Below are the code and all the weights of a small trained network. Each question names an input and a target symbol and asks about switching units off, where a switched-off unit gives its printed mean instead of its output.

import numpy as np


def w(rows, s, z=0):
    codes = np.array(rows[::2]) - 128.0
    scale = np.full(codes.shape[1], s)
    scale[-1] = z or s
    return codes * scale


def f(y):
    return y / 2 * (1 + np.tanh(0.7978845608 * (y + 0.044715 * y**3)))


def softmax(a):
    e = np.exp(a - a.max(-1, keepdims=True))
    return e / e.sum(-1, keepdims=True)


def log_softmax(a):
    a = a - a.max(-1, keepdims=True)
    return a - np.log(np.exp(a).sum(-1, keepdims=True))


def net(x, mask):
    ids = ['ΔΘΣΩαεμξπ'.index(c) for c in x.split()]
    T = len(ids)
    res = E[ids] + P[:T]
    u = 0
    for l in range(2):
        r = res
        for j in range(3):
            rows = slice(2 * j, 2 * j + 2)
            q, k, v = (r @ M[l][rows].T for M in (Q, K, V))
            z = softmax(np.where(np.tri(T) > 0, q @ k.T / 2**0.5, -1e9)) @ v
            o = O[l][rows]
            res = res + np.where(mask[u + j], z, o[:, -1]) @ o[:, :-1]
        u += 3
        y = f(res @ A[l][:, :-1].T + A[l][:, -1])
        res = res + np.where(mask[u : u + 4], y, B[l][:, -1]) @ B[l][:, :-1]
        u += 4
    return log_softmax(res[-1] @ U[:, :-1].T + U[:, -1])


Q, K, V, O, A, B = {}, {}, {}, {}, {}, {}
E = w([
[234,251,111,167],'Δ',
[161,110,134,89],'Θ',
[146,109,181,94],'Σ',
[174,137,216,124],'Ω',
[91,86,47,76],'α',
[127,68,64,118],'ε',
[139,54,65,67],'μ',
[123,65,108,205],'ξ',
[131,79,151,105],'π',
],0.018)
P = w([
[80,147,81,143],'0',
[242,254,108,113],'1',
[193,107,207,118],'2',
[197,145,176,134],'3',
[189,42,240,112],'4',
[119,165,209,92],'5',
[146,166,84,170],'6',
[120,146,119,100],'7',
[171,137,136,134],'8',
[149,151,158,121],'9',
[144,137,125,113],'10',
[101,95,137,80],'11',
[156,145,168,151],'12',
[143,117,141,132],'13',
],0.0078)
Q[0] = w([
[99,118,94,172],'L0H1',
[3,80,16,33],'L0H1',
[191,224,154,254],'L0H2',
[195,27,137,106],'L0H2',
[147,160,58,89],'L0H3',
[89,119,147,55],'L0H3',
],0.0067)
K[0] = w([
[230,127,71,209],'L0H1',
[117,157,124,236],'L0H1',
[210,254,163,181],'L0H2',
[166,150,232,96],'L0H2',
[13,147,72,70],'L0H3',
[166,146,138,133],'L0H3',
],0.0072)
V[0] = w([
[144,145,150,197],'L0H1',
[111,118,166,18],'L0H1',
[144,186,84,143],'L0H2',
[120,204,99,136],'L0H2',
[51,196,219,13],'L0H3',
[2,106,111,124],'L0H3',
],0.0073)
O[0] = w([
[130,156,130,173,90],'L0H1',
[81,160,103,97,184],'L0H1',
[104,132,238,166,122],'L0H2',
[66,75,178,94,91],'L0H2',
[177,183,148,86,95],'L0H3',
[167,1,203,118,3],'L0H3',
],0.0083,0.0028)
A[0] = w([
[116,69,140,1,80],'L0N1',
[161,175,199,52,136],'L0N2',
[60,91,169,76,216],'L0N3',
[89,175,146,102,254],'L0N4',
],0.0074,0.0034)
B[0] = w([
[107,95,132,149,208],'L0N1',
[131,39,89,56,251],'L0N2',
[156,54,93,121,179],'L0N3',
[219,115,8,179,231],'L0N4',
],0.011,0.0032)
Q[1] = w([
[91,126,106,224],'L1H1',
[143,30,2,61],'L1H1',
[44,173,192,147],'L1H2',
[4,116,189,39],'L1H2',
[136,167,122,140],'L1H3',
[198,101,218,162],'L1H3',
],0.0072)
K[1] = w([
[138,200,131,152],'L1H1',
[71,63,126,154],'L1H1',
[133,59,53,74],'L1H2',
[143,125,103,27],'L1H2',
[57,115,142,182],'L1H3',
[127,2,175,181],'L1H3',
],0.0096)
V[1] = w([
[96,26,207,150],'L1H1',
[218,172,107,119],'L1H1',
[124,98,170,21],'L1H2',
[92,124,118,146],'L1H2',
[164,222,16,253],'L1H3',
[62,129,122,52],'L1H3',
],0.007)
O[1] = w([
[118,194,121,194,252],'L1H1',
[32,191,98,28,60],'L1H1',
[255,167,47,174,39],'L1H2',
[121,145,133,102,99],'L1H2',
[162,106,164,108,187],'L1H3',
[125,226,131,186,110],'L1H3',
],0.0084,0.0029)
A[1] = w([
[52,197,2,91,133],'L1N1',
[74,32,234,60,248],'L1N2',
[111,72,60,77,253],'L1N3',
[142,38,77,113,218],'L1N4',
],0.0076,0.00056)
B[1] = w([
[199,40,102,145,176],'L1N1',
[88,163,113,173,221],'L1N2',
[157,181,254,130,243],'L1N3',
[185,207,96,109,254],'L1N4',
],0.0091,0.0058)
U = w([
[44,207,166,112,162],'Δ',
[93,150,56,64,81],'Θ',
[133,109,80,54,79],'Σ',
[175,77,229,67,149],'Ω',
[136,239,103,254,165],'α',
[108,189,102,163,55],'ε',
[141,174,152,175,34],'μ',
[45,51,130,170,251],'ξ',
[122,143,99,104,173],'π',
],0.0057,0.0028)

Each question gives the input, a string of symbols that net reads in full, and the target symbol t.
The units are the heads (2 rows each of Q, K, V and O) and the neurons (one row each of A and B). Each row of codes is followed by its name. A weight is (code - 128) times the scale printed after its matrix; where a second scale follows, it is the last column's (O, A, B and U).
mask holds one flag per unit, layer by layer, with each layer's heads first. A switched-off unit (its flag False) gives its mean, the last column of its rows in O or B, instead of its output. The means were averaged over made-up inputs and are rounded, as every weight is.
A unit's drop is (log p(t) with every unit on - log p(t) with that unit switched off) / (log p(t) with every unit on - log p(t) with every unit switched off).
The circuit of an input: a set's keep is (log p(t) with only the set's units on - log p(t) with every unit switched off) / (log p(t) with every unit on - log p(t) with every unit switched off). Starting from the 12 units with the biggest drops (on a tie, the unit counted first), units are removed one at a time, each time the one whose removal leaves the highest keep (on an exact tie, the one counted first), for as long as the keep stays at least 0.8.
circuit, biggest first: the units of the circuit, biggest drop first
most important unit: the unit with the biggest drop
top k neurons: the k neurons with the biggest drops, biggest first
k most important neurons of layer l: the k neurons of layer l with the biggest drops, biggest first
which heads matter: for each layer, one digit per head in row order, 1 if its drop is at least 0.15 and else 0, layers parted by /
drop of u: that unit's drop, to one decimal
input Ω Ω Δ μ Ω Ω Σ Σ Θ α, target Ω: circuit, biggest first => L1N3, L1H3
input Δ μ Σ π α Ω α Σ Ω ε μ, target Δ: top 4 neurons => L1N2, L0N4, L1N3, L0N2
input ξ ξ π, target ξ: most important unit => L0H3
input Ω Ω Ω Ω Σ α α Ω Ω μ μ, target Ω: circuit, biggest first => L1N3, L0H3
input Δ Σ Δ Ω Δ π Σ Σ, target Δ: top 4 neurons => L1N2, L0N4, L1N3, L0N2
input α Θ Ω Ω Θ α π μ, target α: top 3 neurons => L0N2, L0N1, L1N4
input Ω Ω α, target Ω: circuit, biggest first => L1N3, L0H3, L1H3
input α Ω α α π α, target α: 2 most important neurons of layer 0 => L0N2, L0N1
input Δ Σ α α Δ ε α Θ ε Σ Ω Δ Δ Ω, target Δ: which heads matter => 101 / 110
input α Ω ε α Ω ε, target α: top 2 neurons => L0N1, L0N2
input α α μ α α π π, target α: 2 most important neurons of layer 0 => L0N1, L0N4
input α μ π α α π π Ω, target α: which heads matter => 101 / 111
input α ε α Θ ε α Δ Σ, target α: top 2 neurons => L0N1, L0N4
input Δ π ε ε α Δ Σ, target Δ: most important neuron of layer 0 => L0N4
input α Ω α α α α Θ, target α: 2 most important neurons of layer 0 => L0N1, L0N3
input Δ μ Ω π, target Δ: which heads matter => 001 / 111
input Δ α Ω μ α μ α Ω α ε Δ, target Δ: 2 most important neurons of layer 1 => L1N2, L1N1
input α Θ Δ α Θ Δ Σ α Ω Δ Ω, target α: which heads matter => 111 / 110
input Δ α Σ Σ ε α Ω α Σ Ω α, target Δ: top 2 neurons => L1N2, L1N3
input Δ ε ξ, target Δ: most important unit => L1H1
input Δ ε Ω α α π μ, target Δ: top 2 neurons => L1N2, L0N4
input Δ Σ ξ Δ Δ, target Δ: top 2 neurons => L1N2, L0N2
input Δ Θ α Ω Σ α Δ π π π α ε π ε, target Δ: drop of L0H3 => 0.6
